In the rows, zero is written as 128.
Each row of numbers stands for one thing and depends on some of the facts below. Use the named rows to name the rest.

How the things are related:
grovugus	Φ	a; tubruk	Φ	a; bronem	Φ	a; lokeple	Φ	a; ranos	Φ	a; lasok	Φ	a; sudi	Φ	a; viflok	Φ	b; toposem	Φ	a
flipa	Φ	a; vodo	Φ	a; bakli	Φ	b; skudivum	Φ	a; kode	Φ	b; gidom	Φ	a; zotol	Φ	a; flidruk	Φ	a; skisam	Φ	a
kligak	Φ	a; gure	Φ	a; ruma	Φ	b; plipler	Φ	b; sotru	Φ	a; bigubrir	Φ	b; dadro	Φ	a; susapan	Φ	b; kogre	Φ	b
draskis	Φ	b; senes	Φ	b; sinen	Φ	b; medo	Φ	a; pafas	Φ	a; sabruk	Φ	a; klutam	Φ	b; luku	Φ	a; klaklik	Φ	a
klofu	Φ	a; steste	Φ	a; kletre	Φ	a; motrok	Φ	a; gaklal	Φ	a; lutri	Φ	a; naplum	Φ	b; barubruk	Φ	b; kloklam	Φ	b
fladren	Φ	a; ditro	Φ	a; bruzam	Φ	a; zodrale	Φ	a; geska	Φ	b; skepeflam	Φ	b; gruzi	Φ	a; lagro	Φ	b; muklan	Φ	a
vaplirek	Φ	a; gazan	Φ	b; bevibri	Φ	a; depo	Φ	a; trivon	Φ	a; vuplupus	Φ	a; mastes	Φ	a; seplu	Φ	a; ruflo	Φ	b
brapla	Φ	a; mifli	Φ	a; mivis	Φ	a; tope	Φ	a; suvil	Φ	b; sagafus	Φ	a; depul	Φ	a; klubaskol	Φ	a; faver	Φ	a
stafesto	Φ	b; dreni	Φ	b; meleflam	Φ	a; broskam	Φ	a; zestus	Φ	a; lebrin	Φ	a; drogakin	Φ	b; plase	Φ	b; doga	Φ	b
gikitrim	Φ	a; noplar	Φ	a; tenozi	Φ	a; lunan	Φ	a; pebri	Φ	a; tifotem	Φ	a; klebrigri	Φ	a; zitek	Φ	a; keplak	Φ	b
ritro	Φ	b; listo	Φ	b; poskekler	Φ	a; kezem	Φ	a; klalur	Φ	b; flaski	Φ	a; saski	Φ	a; viror	Φ	b; brofla	Φ	b
lebus	Φ	a; gebom	Φ	a; somin	Φ	a; kevu	Φ	a; butrum	Φ	a; lidra	Φ	a; groto	Φ	a; vezaruk	Φ	b; roflin	Φ	b
gutrim	Φ	b; zudidi	Φ	a; zatrir	Φ	a; pliklol	Φ	a; madror	Φ	a; modram	Φ	b; rubobe	Φ	a; muvil	Φ	b; debon	Φ	a
tiklufla	Φ	a; vaplir	Φ	a; tustabi	Φ	b; grovur	Φ	a; flatron	Φ	a; skube	Φ	a; trilis	Φ	a; grorevim	Φ	a; nopel	Φ	a
zaplor	Φ	b; gidri	Φ	a; trosten	Φ	b; daple	Φ	a; riras	Φ	a; pliban	Φ	b; pegos	Φ	a; trastena	Φ	a; rusuk	Φ	b
kasta	Φ	a; steklen	Φ	a; klufloplom	Φ	a; surar	Φ	b; pokam	Φ	a; naflestus	Φ	b; fluflar	Φ	a; gusal	Φ	a; fezer	Φ	a
skugan	Φ	a; litrin	Φ	a; sefledor	Φ	a; klarelo	Φ	a; dregros	Φ	a; stiklok	Φ	a; plavo	Φ	b; pleplor	Φ	a; skolu	Φ	b
muvu	Φ	a; drimur	Φ	a; stosken	Φ	a; pimobra	Φ	b; giflefun	Φ	b; tratrol	Φ	a; brolas	Φ	a; tagon	Φ	a; kladi	Φ	a
kloklasur	Φ	b; fiklom	Φ	a; padro	Φ	a; drutribel	Φ	a; fulil	Φ	b; zinus	Φ	b; skunas	Φ	a; flelis	Φ	a; trirel	Φ	a
skedos	Φ	a; lugeva	Φ	a; lugros	Φ	b; zufu	Φ	b; skadrem	Φ	a; gepu	Φ	a; roklak	Φ	a; zolus	Φ	a; buple	Φ	a
druzer	Φ	a; dofluvum	Φ	a; forin	Φ	a; flotrisas	Φ	b; grulis	Φ	b; drulil	Φ	a; teplos	Φ	a; tevemo	Φ	a; bobri	Φ	b
siklek	Φ	a; vatu	Φ	b; tratros	Φ	a; maluk	Φ	b; pleplen	Φ	a; vidrum	Φ	a; vesifor	Φ	b; sustuses	Φ	b; trukir	Φ	a
buplir	Φ	a; plugunes	Φ	b; klolas	Φ	a; navibro	Φ	a; movi	Φ	b; tregore	Φ	a; tragel	Φ	a; pluflak	Φ	a; fostik	Φ	a
fitu	Φ	b; flafak	Φ	a; grovugus	τ	tustabi; tubruk	τ	teplos; bronem	τ	drulil; ranos	τ	ritro; lasok	τ	vezaruk; sudi	τ	gusal; toposem	τ	zaplor
skudivum	τ	lidra; kode	τ	seplu; gidom	τ	kladi; zotol	τ	zitek; flidruk	τ	naplum; kligak	τ	kloklam; ruma	τ	tubruk; sotru	τ	litrin; bigubrir	τ	muvu
dadro	τ	zatrir; kogre	τ	trastena; draskis	τ	brofla; senes	τ	lutri; sinen	τ	klalur; medo	τ	rubobe; pafas	τ	klofu; sabruk	τ	gaklal; klutam	τ	daple
klaklik	τ	barubruk; klofu	τ	madror; steste	τ	mivis; kletre	τ	lebus; gaklal	τ	motrok; lutri	τ	dregros; naplum	τ	trirel; barubruk	τ	rusuk; kloklam	τ	groto
fladren	τ	geska; bruzam	τ	gepu; skepeflam	τ	klubaskol; gruzi	τ	mastes; muklan	τ	tregore; vaplirek	τ	kogre; gazan	τ	flafak; bevibri	τ	bakli; depo	τ	skunas
trivon	τ	zodrale; vuplupus	τ	bronem; mastes	τ	senes; mifli	τ	skube; mivis	τ	druzer; tope	τ	pliban; depul	τ	broskam; faver	τ	tenozi; stafesto	τ	lunan
dreni	τ	bobri; meleflam	τ	vaplir; broskam	τ	ranos; lebrin	τ	draskis; drogakin	τ	bruzam; doga	τ	naflestus; gikitrim	τ	flelis; noplar	τ	zolus; tenozi	τ	buple
lunan	τ	tope; pebri	τ	susapan; tifotem	τ	zufu; klebrigri	τ	stosken; zitek	τ	sabruk; keplak	τ	trosten; ritro	τ	vatu; listo	τ	pafas; klalur	τ	keplak
flaski	τ	gazan; saski	τ	flipa; viror	τ	grulis; brofla	τ	kletre; lebus	τ	medo; kevu	τ	sefledor; groto	τ	trilis; vezaruk	τ	bigubrir; gutrim	τ	brapla
zudidi	τ	vidrum; zatrir	τ	skudivum; pliklol	τ	modram; madror	τ	toposem; modram	τ	fezer; rubobe	τ	grovur; debon	τ	pimobra; tiklufla	τ	skugan; vaplir	τ	roklak
tustabi	τ	flaski; skube	τ	pegos; trilis	τ	skepeflam; nopel	τ	sinen; zaplor	τ	steste; gidri	τ	zestus; trosten	τ	buplir; daple	τ	gruzi; pliban	τ	siklek
trastena	τ	noplar; rusuk	τ	dofluvum; klufloplom	τ	surar; surar	τ	fiklom; pokam	τ	skedos; naflestus	τ	gutrim; gusal	τ	plugunes; fezer	τ	drogakin; skugan	τ	skadrem
sefledor	τ	lugeva; klarelo	τ	skisam; dregros	τ	fostik; plavo	τ	flidruk; pleplor	τ	gidri; muvu	τ	vuplupus; drimur	τ	gikitrim; stosken	τ	zinus; pimobra	τ	vesifor
giflefun	τ	dreni; tratrol	τ	pleplen; brolas	τ	gidom; tagon	τ	sudi; kladi	τ	dadro; fiklom	τ	trukir; padro	τ	pluflak; fulil	τ	kligak; zinus	τ	muklan
flelis	τ	klarelo; trirel	τ	vaplirek; skedos	τ	tagon; lugeva	τ	drimur; lugros	τ	tratrol; zufu	τ	saski; skadrem	τ	klufloplom; roklak	τ	depul; zolus	τ	kloklasur
druzer	τ	tiklufla; dofluvum	τ	doga; grulis	τ	grovugus; drulil	τ	lebrin; teplos	τ	flotrisas; siklek	τ	klebrigri; maluk	τ	giflefun; vidrum	τ	pleplor; vesifor	τ	viror
sustuses	τ	fitu; trukir	τ	kevu; plugunes	τ	meleflam; klolas	τ	padro; tregore	τ	listo; tragel	τ	vodo; pluflak	τ	fladren; grovugus	Λ	butrum; lokeple	Λ	klutam
ranos	Λ	sagafus; ranos	Λ	vesifor; lasok	Λ	mastes; sudi	Λ	pafas; viflok	Λ	stiklok; toposem	Λ	skunas; flipa	Λ	poskekler; flipa	Λ	naflestus; vodo	Λ	doga
bakli	Λ	flelis; bakli	Λ	meleflam; bakli	Λ	zotol; skudivum	Λ	drutribel; kode	Λ	sudi; kode	Λ	trirel; zotol	Λ	drutribel; flidruk	Λ	broskam; skisam	Λ	dofluvum
kligak	Λ	kevu; gure	Λ	sagafus; plipler	Λ	stiklok; plipler	Λ	fitu; plipler	Λ	klaklik; plipler	Λ	klufloplom; sotru	Λ	ruma; sotru	Λ	stiklok; sotru	Λ	vidrum
sotru	Λ	stafesto; bigubrir	Λ	lunan; draskis	Λ	gidri; draskis	Λ	buplir; medo	Λ	klebrigri; medo	Λ	tratros; medo	Λ	buplir; pafas	Λ	depo; pafas	Λ	naplum
klaklik	Λ	butrum; gaklal	Λ	seplu; naplum	Λ	stafesto; kloklam	Λ	pafas; ditro	Λ	ruma; ditro	Λ	gusal; zodrale	Λ	fostik; zodrale	Λ	drutribel; zodrale	Λ	dofluvum
zodrale	Λ	daple; skepeflam	Λ	ruma; mastes	Λ	poskekler; mastes	Λ	meleflam; ruflo	Λ	ruma; mifli	Λ	vaplirek; mifli	Λ	luku; mivis	Λ	sotru; tope	Λ	trilis
suvil	Λ	tevemo; suvil	Λ	stiklok; suvil	Λ	naplum; sagafus	Λ	stiklok; depul	Λ	sotru; depul	Λ	faver; klubaskol	Λ	grulis; faver	Λ	butrum; faver	Λ	fiklom
faver	Λ	naplum; stafesto	Λ	vidrum; zestus	Λ	saski; lebrin	Λ	fiklom; drogakin	Λ	sagafus; plase	Λ	ruma; gikitrim	Λ	tevemo; gikitrim	Λ	drulil; noplar	Λ	nopel
noplar	Λ	forin; pebri	Λ	vodo; zitek	Λ	tratrol; keplak	Λ	muvu; listo	Λ	sotru; poskekler	Λ	stiklok; kezem	Λ	poskekler; kezem	Λ	grovugus; kezem	Λ	druzer
flaski	Λ	zitek; flaski	Λ	bakli; viror	Λ	tope; viror	Λ	gebom; gebom	Λ	zufu; somin	Λ	giflefun; kevu	Λ	drutribel; kevu	Λ	klarelo; kevu	Λ	stiklok
kevu	Λ	vidrum; kevu	Λ	lidra; lidra	Λ	butrum; roflin	Λ	pebri; zudidi	Λ	madror; zatrir	Λ	grovugus; madror	Λ	drimur; modram	Λ	ruma; rubobe	Λ	stiklok
muvil	Λ	lidra; vaplir	Λ	skolu; vaplir	Λ	tratros; vaplir	Λ	skube; tustabi	Λ	stiklok; flatron	Λ	mifli; skube	Λ	stiklok; trilis	Λ	drutribel; grorevim	Λ	medo
trosten	Λ	pliban; daple	Λ	skube; daple	Λ	madror; riras	Λ	stiklok; rusuk	Λ	bevibri; steklen	Λ	plase; steklen	Λ	flatron; steklen	Λ	klufloplom; klufloplom	Λ	geska
klufloplom	Λ	fitu; fluflar	Λ	stafesto; fluflar	Λ	saski; gusal	Λ	buplir; skugan	Λ	dofluvum; sefledor	Λ	klufloplom; klarelo	Λ	stiklok; klarelo	Λ	plase; skolu	Λ	drutribel
stosken	Λ	muvil; stosken	Λ	vaplirek; giflefun	Λ	stiklok; tratrol	Λ	plase; tratrol	Λ	keplak; brolas	Λ	bevibri; padro	Λ	stiklok; drutribel	Λ	stiklok; fulil	Λ	butrum
trirel	Λ	depo; skedos	Λ	buplir; lugros	Λ	sabruk; lugros	Λ	gutrim; gepu	Λ	seplu; zolus	Λ	geska; zolus	Λ	stafesto; zolus	Λ	skube; dofluvum	Λ	vidrum
forin	Λ	stiklok; grulis	Λ	gutrim; grulis	Λ	fitu; drulil	Λ	vidrum; tevemo	Λ	gidri; tevemo	Λ	stiklok; tevemo	Λ	buplir; tevemo	Λ	stafesto; tratros	Λ	vidrum
maluk	Λ	sotru; pleplen	Λ	zatrir; buplir	Λ	stiklok; plugunes	Λ	kasta; klolas	Λ	vaplir; navibro	Λ	gepu; movi	Λ	grovugus; movi	Λ	sabruk; movi	Λ	lagro
tragel	Λ	riras; tragel	Λ	drimur; tragel	Λ	ruflo; pluflak	Λ	skugan; fostik	Λ	vidrum; fostik	Λ	gusal; fostik	Λ	madror

Known rows:
bigubrir: [150 144 143 130 150 119 133 133 150  45 166 157 158 143 168 188 115 176
 155 187  99 123 162 146 153 144 149 143  98 113 101 169  79 152 123 108
 201  92  75 136 116 103 136]
kogre: [118 137 142 129 151 105 155  97 153  32 156 149 155 136 171 187 109 164
 165 171  81 123 157 142 130 132 126 133  81 112  87 158  79 140 126 104
 201  79  96 141 117 109 133]
tevemo: [109 144 108 138 111 150 190 141 131  95 118 115 102 149 153 164  90 182
 129 137 124 164 124 108 118 157 132 108  69 129  99 132 105 132  99 128
 149  84  93 123 182  94 113]
pleplen: [136 135 102 133  91 155 172 128 148  83 135 114 114 149 150 166  98 181
 121 146 126 142 128 103 121 151 123 109  65 126  86 132  93 123 101 119
 140  69  77 120 179  92 120]
medo: [138 166 119 130 115 146 164 146 128 101 125 103 104 157 139 152 102 180
 142 175 120 172 139 125 157 182 143 140  88 129  98 171  91 147 130 134
 184  90  93 127 165 133 116]
bronem: [159 182 109 121 128 155 133 145 156  95 137 107 119 156 128 149 106 187
 150 199 117 170 144 118 164 188 145 144  87 122 100 176  84 137 137 120
 187  75  82 106 169 126 130]
klaklik: [142 144 124 132  90 146 167 126 135 101 141  99 107 152 148 151  89 166
 133 172 112 164 124 122 138 164  95 120  79 121  74 171  92 141 125 121
 160  65 102 112 162 125 117]
kletre: [154 181 110 122 129 153 133 144 158  96 136 106 117 155 131 147 102 186
 153 199 117 170 141 118 160 187 140 143  86 124  96 173  84 134 135 121
 185  76  84 111 168 127 129]
fiklom: [143 139 122 123  95 113 184 132 112  91 120 106 120 157 141 136  88 185
 141 181 130 169 135 155 132 151  78 109  75 124  70 161 113 134 108 128
 156  46 106  96 135 102 126]
kezem: [134 134 101 137  93 153 176 129 138  84 138 106 113 151 149 165 102 178
 123 142 129 137 129 102 123 158 135 108  67 130  88 140  95 126 106 124
 139  82  69 133 181  95 109]
dofluvum: [110 165 123 129 112 134 182 137 129 102 122 100 102 156 146 145  87 175
 170 155 106 170 135 121 134 166  97 126  71 129  83 160  90 143 127 130
 180  70 109 124 157 131 114]
gidri: [116 161 124 128 104 139 180 139 129 102 123 100 102 154 150 148  84 182
 162 157 101 168 134 132 134 155  92 126  72 129  81 153  93 141 122 129
 174  63 110 113 162 126 120]
padro: [122 147 118 138  97 136 177 134 122 103 129  99 105 155 151 150  93 168
 140 156 121 166 133 122 144 170 109 128  81 129  82 176  93 145 129 131
 164  83  99 137 159 130 104]
luku: [125 164 117 125 109 155 174 129 159  94 130 132 109 145 145 147  85 170
 144 151 113 156 110  95 112 159 112 105  65 119  87 134 102 138  92 100
 148  60  92  99 180  89 118]
gikitrim: [112 137 121 131 105 108 194 115 115  81 118  99 102 157 139 141 103 164
 130 162 131 172 139 126 141 176  89 116  81 129  77 169 106 133 125 136
 179  74  92 126 151 130 110]
zinus: [111 153 142 132 148 102 135  92 168  58 167 156 123 126 177 202 121 170
 170 152  62 122 142 154 125 115 118 160  70  97  91 158  74 145 105  90
 201  91  86 149 115 108 101]
mivis: [144 161 106 158 103 137 133 146 110 105 132 135 104 157 165 142  85 183
 148 151 132 167 116 154 163 133  92 118  99 120  76 182 112 157  99 127
 143  84  84 133 129  95 106]
gure: [116 145 104 137 110 151 185 134 138  93 123 117 105 152 151 159  98 179
 132 137 127 156 129 100 123 157 134 108  65 132  93 130  98 129 100 127
 146  83  84 132 180 100 116]

Rows to name:
No name comes twice in this set of rows, the named rows included.
[121 146 124 128 102 129 188 119 121  98 127  98 105 155 141 141  96 161
 143 158 125 167 125 110 132 176  98 112  79 128  79 175 101 147 118 123
 166  71  98 123 154 127 100] | klarelo
[117 157 108 126 117 152 190 139 138 101 121 108 107 153 146 145  89 186
 163 135 114 144 129 100 110 157 126 107  55 136 100 127  98 144  98 118
 146  61 109 114 182 104 110] | drutribel
[165 148 102 139  90 145 127 145 112 106 158 117 122 159 160 141  88 189
 163 167 130 139 130 155 163 128  82 120  76 129  71 172 102 149 102 125
 139  54  99 117 138  98 121] | druzer
[133 135 144 130 151 134 181 122 139  63 148 159 157 132 172 180  95 173
 158 134  85 121 134 113 109 127 151 107  77 124 109 134  96 165  92  92
 188  80 101 114 138  80 121] | plase
[107 175 107 124 110 136 150 120 161  97 133 108 101 151 150 151  95 174
 170 185 100 162 130 113 139 148  81 133  62 117  77 159  83 120 130 112
 180  60 101 121 162 126 116] | lunan
[112 154 111 128 114 154 191 141 137 100 117 117 103 152 150 156  89 187
 150 135 112 160 126 106 113 148 123 108  57 134  99 123 100 138  95 126
 152  65 110 107 183 100 119] | buplir
[154 127 141 148 142 136 156 105 140  34 169 157 159 134 176 201 117 171
 123 138 112 121 153 129 120 122 153 110  81 117  96 129  85 147  96 106
 175  90  66 134 164  81 134] | movi
[145 130 143 130 148 109 159 114 132  60 171 128 158 144 171 182 105 181
 168 154  78 121 161 153 124 127 136 131  76 129  87 160  79 160 125 107
 197  73 108 138 115 109 126] | naflestus
[144 127 143 152 144 133 173 110 133  46 156 158 156 133 175 200 114 160
 123 133 112 123 142 120 116 127 155 107  92 117 105 132  93 161  92 104
 183  97  67 136 157  82 126] | plipler
[151 128 144 143 139 111 156 114 130  55 172 144 158 137 174 194 104 167
 131 156  91 122 153 158 133 129 142 124  96 109  84 170  84 158 117 105
 195  86  94 132 115  98 128] | fulil
[ 95 145 132 169 111 153 170 139 122 103 138  96 113 153 167 164  70 145
 180 142 109 168 138 102 153 187  99 118  91 132  69 172  83 129 158 145
 142  85 111 163 153 124 135] | vaplir
[123 137 100 136 103 151 180 133 139  85 131 106 114 152 147 161  97 182
 126 139 130 137 130 101 121 162 136 109  62 131  92 138  97 127 104 123
 141  79  74 137 181  95 105] | flipa
[132 140 143 130 149 109 147 118 137  62 161 146 157 145 173 175 103 177
 184 154  85 121 159 148 131 129 134 132  78 129  89 155  81 157 116 108
 198  75 103 143 114 107 129] | zufu
[130 128 143 144 149 122 184 124 127  51 141 156 155 138 174 195 109 176
 134 133 105 122 152 128 110 124 154 108  83 129 112 128  93 161  96 109
 187  95  90 140 154  83 125] | viflok
[124 127 143 152 152 118 185 135 125  41 135 155 153 132 174 203 106 178
 124 133 108 122 149 137 113 126 153 111  91 122 113 135  97 154  97 111
 184  98  80 143 150  79 122] | suvil

Now the same things, written a new way:
Known rows:
butrum: [131 160 143 114 113 124 121 192 100 143 147 209 144 137 193 147 119 188
 126 113 155 115 103 125 123 127 121 101 104 129]
trilis: [142 127 119 123 129 136 128 106 147 136 131 157  83 138 111 130 139 139
 147 107 151  84 147 119 119 140 149 106 106 153]
stosken: [128 150 145 114 159 123 136 187 180 136 132 161 128  94 114  56 161 130
 161 159 125  85 154 168 113 128 148 126  93 186]
plavo: [133  97 116 171 136 131 118 136  88  85 108  46 169 126 108 138 133  89
 104 121  87 182 112 141 155 125 104 172 154 123]
naplum: [130  80 131 182 202 153 122 154  85  80 118  77 168 150 143 113 147  86
  79 102 122 170  62 139 159 123  78 159 134 124]
trukir: [157 136 129  98 117 141 120 131 157 126 132 150 108 133 105 107  42 132
 175 108 117 101 145 107 126 169 102  77 162 104]
fiklom: [157 127 125 112 150 154 110 166 150 134 147 178 111 151 136 108  37 145
 147  92 135 108 112 113 127 171  91  70 129  82]
kevu: [129 109 116 110 172 147 131 138 162 146 139 162  85 133  95  98  71 124
 162 126 158  65 145  82 122 188  98  83 174 118]
flipa: [108 151 132  97 134 113 119 121 114 161 145 170  99 104 156 159 126 145
 146 157 174 105 158 118 132 113 137 108 183 143]
saski: [144 143 143 118 125 136 131 126 149 131 132 167 113 150 145 105 120 140
 135  98 133 112 105 134 110 136 134  97  81 119]
pebri: [143 154 141 107  94 121 117 111 149 137 123 145 116 124 122 110 113 140
 142 120 119 118 142 142 121 125 144 101 113 124]
tevemo: [104 147 149 116 143 130 154 107 139 152 143 182  99 127 173 137 142 140
 137 155 166 105 120 100 109 120 115 116 136 112]
druzer: [144 127  69 138 138 130  86 162 164 156 156 193  59 130 156 160  53 162
 145 109 128 145 151 146 138 137 159 122  72  93]
mivis: [113 120  87 121 170 147 127 125 210 172 164 168  57 130 147 132  83 129
 133 145 122 129 133 141 100 130 160 154  66  67]
viflok: [ 87  90 119 178 172 134 153 141  66 102 131  77 154 118 154 182 160  96
 105 161 138 159 110  92 150 121  90 198 207 124]
seplu: [141 180 160  94  72 126 138 124 114 129 140 166 140 124 162 151 120 157
 156 132 127 120 127 123 114 114 138  95 130 117]
fostik: [102 150 155 109 120 131 171  95 141 148 149 171 107 127 155 148 154 140
 154 161 161  93 128  89  94 132 127 125 147 121]
bevibri: [158 151 138 109  86 129 116 123 143 129 125 157 125 137 131 116 113 148
 150 103 115 119 131 148 115 130 144  93  86 126]

Rows to name:
No name comes twice in this set of rows, the named rows included.
[ 84  48  94 179 132 156 161  88  70 135  80  53 106 148 101 109 145 105
  58 142 126 237  83 131 146 119 134 177 175 127] | draskis
[128 133 133 115 149 117 127 105 159 146 119 153  92 117 100  91 139 133
 138 128 157  89 152 115 131 138 126 102 128 154] | noplar
[109 115 111 114 139 134 141 103 147 168 123 167  72 139 125 106 130 147
 113 132 164 113 131 117 116 136 150 109 121 141] | rubobe
[158 158 122 106  99  88  90  79 180 137 125 129 143 140 129 147 146 145
 103  87 120  89 141 129 122 118 131  99  58 110] | broskam
[132 126 135 113 166 139 146 106 165 137 123 156  85 134 103  85 102 120
 152 128 155  81 133  88 124 166  95  81 161 121] | gikitrim
[110 167 159  94 122 123 148 106 143 146 143 162 125 119 165 128 133 140
 141 165 152 115 123 116 109 113 124 109 160 107] | zestus
[139  82 102 173 151 150 120 151  98  83 126  47 155 131 104 150  58  84
 136 118  76 181 120 113 158 163  76 163 201  73] | surar
[135 127  94 126 127 147 133 106 191 151 149 158  63 141 126 144  62 135
 160 120 115 127 138 113 106 155 136 121  93  61] | skugan
[146 131 137 131 123 140 144 107 161 129 129 161  92 146 122 112 139 142
 144  98 140  94 117 110 106 148 138 103  74 135] | dofluvum
[134 150  99 126 125 123 117 121 203 152 151 157  69 110 135 126  97 128
 156 153  92 156 165 173 120 111 181 144  64  97] | toposem
[ 99 155 154  95 143 126 150  98 149 158 141 167 113 119 159 116 137 135
 135 166 161 110 121 115 109 115 116 111 153 110] | fluflar
[129  84 110 173 126 139 125 128  82  95 100  45 160 136 101 128 127  91
  87 119  91 202 105 143 157 121 121 170 152 126] | vezaruk

Now the same things, written a new way:
Named rows:
muklan: [127 128 128 151 171 124 125 119 134 129 124  97 123 115 120]
flidruk: [149 129 130 160 154 125 124 120 138 139 122  91 120 118 123]
drulil: [146 145 145 136 147 106 122 121 129  93 118  94 104 127  81]
fiklom: [121 138 131 148 176  97 132 143 123  98 137  80 125 126 108]
ruflo: [133 130 117  82  69 158 126 158 105 143 138 208 135 174 163]
stafesto: [129 162 128  74  69 164 125 154  49 143 148 168 135 178 125]
plugunes: [132 102 115  85  63 179 119 135 104 150 138 194 155 156 181]
viror: [155 110 131  60  74 156 116  94 108 169 118 193 152 144 167]
keplak: [120 136 112  75  85 164 132 151 123 160 151 197 137 179 180]
grovugus: [123 121 120 118 174  54 125  94 131 118 122  71 134 106 118]
zaplor: [137 124 124  74  87 171 124 145 104 143 159 186 145 159 162]
lokeple: [134 120 133 160 155 125 130 114 146 125 116  98 128 113 134]
sagafus: [113 141 135 142 147 106 128 162 143 127 106 100 123 112  92]
tratros: [123 144 138 149 142 113 129 104 121 101 118 121 117 109  75]
susapan: [156  84 128  36  95 119 108 121 125 117 116 214 161 176 182]
gepu: [139 119 126 174 180  90 144 135 168 131 144 170 128  84 119]
mastes: [109 131 126 157 137 126 125 141 150 147 129  90 116  86  85]
depul: [125 105 131 161 114  96 133 116 123 103 111 104 119 118 127]

Which thing is each row?
No name comes twice in this set of rows, the named rows included.
[133 157 132 162 127 105 134  77 102 158  90 118 127 110 112] | zudidi
[ 94 167 126 125 161  80 130 174 132 103 125 108 130 124  40] | stiklok
[156 125 141  70  72 172 138 135  70 167 128 143 151 174 220] | kode
[122 151 152 147 150 137 156 105 124 147 103  69 129 128 187] | brolas
[129 185 103  82  93 156 110 165  75 170 165 194 123 191 102] | ruma
[105  86 106 171 134  96 128 123 161  94 133 138 126 102 137] | klubaskol
[160 116 127 142 178  81 115 120 172 127 126 128 117 108 100] | pegos
[158 175 133 146 186 104 127 135  92 155 142  69 120 115  83] | depo
[133 115 134 166 122 110 125 104 160  81 133 155 101  98  86] | fostik
[101 108 103  76  72 152 117 175 117  75 175 213 135 177 134] | geska
[121 144 110  92  90 184 117 146  77 174 156 183 150 155 141] | klutam

